Below are the code and all the weights of a small trained network. Each question names an input and a target symbol and asks about switching units off, where a switched-off unit gives its printed mean instead of its output.

import numpy as np


def w(rows, s, z=0):
    codes = np.array(rows[::2]) - 128.0
    scale = np.full(codes.shape[1], s)
    scale[-1] = z or s
    return codes * scale


def norm(h):
    return h / np.sqrt((h * h).mean(-1, keepdims=True) + 1e-5)


def f(y):
    return y / 2 * (1 + np.tanh(0.7978845608 * (y + 0.044715 * y**3)))


def softmax(a):
    e = np.exp(a - a.max(-1, keepdims=True))
    return e / e.sum(-1, keepdims=True)


def log_softmax(a):
    a = a - a.max(-1, keepdims=True)
    return a - np.log(np.exp(a).sum(-1, keepdims=True))


def net(x, mask):
    ids = ['ΘΞγμπστ'.index(c) for c in x.split()]
    T = len(ids)
    res = E[ids] + P[:T]
    r = norm(res)
    for j in range(3):
        rows = slice(3 * j, 3 * j + 3)
        q, k, v = (r @ M[0][rows].T for M in (Q, K, V))
        z = softmax(np.where(np.tri(T) > 0, q @ k.T / 3**0.5, -1e9)) @ v
        o = O[0][rows]
        res = res + np.where(mask[j], z, o[:, -1]) @ o[:, :-1]
    y = f(norm(res) @ A[0][:, :-1].T + A[0][:, -1])
    res = res + np.where(mask[3:11], y, B[0][:, -1]) @ B[0][:, :-1]
    return log_softmax(norm(res)[-1] @ U[:, :-1].T + U[:, -1])


Q, K, V, O, A, B = {}, {}, {}, {}, {}, {}
E = w([
[95,90,120,98,94],'Θ',
[142,62,118,174,175],'Ξ',
[123,141,87,100,108],'γ',
[90,145,103,140,101],'μ',
[59,106,70,143,2],'π',
[99,177,151,92,149],'σ',
[187,156,162,149,72],'τ',
],0.0071)
P = w([
[230,194,134,75,170],'0',
[218,156,94,89,164],'1',
[193,101,109,105,160],'2',
[165,89,96,142,168],'3',
[137,64,77,149,180],'4',
[117,59,72,183,180],'5',
[102,29,71,200,177],'6',
[74,13,41,236,175],'7',
[70,10,58,244,196],'8',
[70,19,45,255,172],'9',
],0.0017)
Q[0] = w([
[82,49,145,218,44],'H1',
[1,137,82,104,124],'H1',
[227,204,172,142,107],'H1',
[166,179,184,70,204],'H2',
[152,227,217,123,137],'H2',
[102,133,75,119,93],'H2',
[96,152,211,106,179],'H3',
[70,144,249,56,203],'H3',
[132,214,132,152,29],'H3',
],0.008)
K[0] = w([
[146,56,148,211,164],'H1',
[73,131,144,118,233],'H1',
[183,171,165,143,52],'H1',
[224,108,85,142,144],'H2',
[213,117,124,118,161],'H2',
[64,128,122,113,136],'H2',
[114,181,109,32,106],'H3',
[91,206,126,8,74],'H3',
[141,94,116,120,242],'H3',
],0.011)
V[0] = w([
[9,177,84,167,88],'H1',
[125,203,192,163,226],'H1',
[218,162,90,193,154],'H1',
[124,68,34,255,109],'H2',
[106,139,92,111,167],'H2',
[14,178,128,62,168],'H2',
[42,122,61,30,159],'H3',
[154,160,183,44,10],'H3',
[158,133,198,90,186],'H3',
],0.004)
O[0] = w([
[188,130,136,79,228,94],'H1',
[52,63,164,50,128,71],'H1',
[86,4,97,165,104,170],'H1',
[122,231,98,161,86,254],'H2',
[108,141,148,105,155,119],'H2',
[140,157,214,39,99,117],'H2',
[128,96,8,76,173,86],'H3',
[22,96,145,168,218,74],'H3',
[176,147,135,121,184,78],'H3',
],0.004,0.0036)
A[0] = w([
[120,137,75,170,97,171],'N1',
[147,131,111,148,146,88],'N2',
[209,29,148,162,141,169],'N3',
[114,199,253,177,64,198],'N4',
[221,85,103,157,193,152],'N5',
[147,104,76,105,192,114],'N6',
[63,79,129,87,36,194],'N7',
[131,51,62,163,136,2],'N8',
],0.0065,0.0033)
B[0] = w([
[86,126,142,116,209,253],'N1',
[90,108,164,124,55,121],'N2',
[68,191,202,63,155,171],'N3',
[172,3,83,184,245,212],'N4',
[125,165,213,141,40,145],'N5',
[156,81,187,192,71,124],'N6',
[133,147,190,82,210,251],'N7',
[42,248,71,60,73,141],'N8',
],0.0048,0.0046)
U = w([
[81,183,26,140,141,160],'Θ',
[225,187,120,73,118,219],'Ξ',
[241,104,192,188,73,106],'γ',
[129,43,87,94,29,9],'μ',
[103,202,246,167,81,161],'π',
[151,40,157,224,198,224],'σ',
[112,104,168,2,186,61],'τ',
],0.0077,0.0015)

Each question gives the input, a string of symbols that net reads in full, and the target symbol t.
The units are the heads (3 rows each of Q, K, V and O) and the neurons (one row each of A and B). Each row of codes is followed by its name. A weight is (code - 128) times the scale printed after its matrix; where a second scale follows, it is the last column's (O, A, B and U).
mask holds one flag per unit, heads first, then neurons. A switched-off unit (its flag False) gives its mean, the last column of its rows in O or B, instead of its output. The means were averaged over made-up inputs and are rounded, as every weight is.
A unit's drop is (log p(t) with every unit on - log p(t) with that unit switched off) / (log p(t) with every unit on - log p(t) with every unit switched off).
The circuit of an input: a set's keep is (log p(t) with only the set's units on - log p(t) with every unit switched off) / (log p(t) with every unit on - log p(t) with every unit switched off). Starting from all 11 units, units are removed one at a time, each time the one whose removal leaves the highest keep (on an exact tie, the one counted first), for as long as the keep stays at least 0.8.
circuit, biggest first: the units of the circuit, biggest drop first
most important unit: the unit with the biggest drop
top k neurons: the k neurons with the biggest drops, biggest first
which heads matter: for each layer, one digit per head in row order, 1 if its drop is at least 0.15 and else 0, layers parted by /
drop when u is switched off: that unit's drop, to one decimal
input σ π Ξ π σ, target Θ: circuit, biggest first	[H2 N7]
input τ σ μ, target σ: circuit, biggest first	[N4 H3]
input γ Ξ τ σ, target Θ: circuit, biggest first	[N7 H2]
input π σ π μ, target τ: circuit, biggest first	[H1]
input γ Θ γ π Θ Ξ π π Ξ, target Θ: which heads matter	001
input μ π τ π τ π γ π Θ Ξ, target π: which heads matter	000
input τ μ σ, target σ: circuit, biggest first	[H2 N6]
input Ξ π Ξ, target Θ: which heads matter	111
input π π τ σ, target σ: top 3 neurons	[N6 N3 N7]
input σ γ σ γ π σ τ π Ξ Θ, target τ: circuit, biggest first	[N7 H2]
input σ π Θ τ γ π, target σ: circuit, biggest first	[H3 N4 H1 N8]
input Ξ π π μ, target σ: which heads matter	101
input π μ Θ, target Θ: top 3 neurons	[N4 N7 N3]
input π Θ π Ξ, target π: top neuron	[N5]
input μ τ τ π σ π Ξ Θ, target τ: top 2 neurons	[N7 N4]
input Θ τ τ, target σ: drop when N4 is switched off	0.2
input μ Θ μ μ Θ, target Ξ: drop when H2 is switched off	0.3
input σ π π, target τ: drop when N7 is switched off	0.5
input π τ π π Θ τ Ξ Θ γ, target Ξ: drop when H3 is switched off	0.8
input Θ π π μ γ μ σ γ, target τ: most important unit	H2
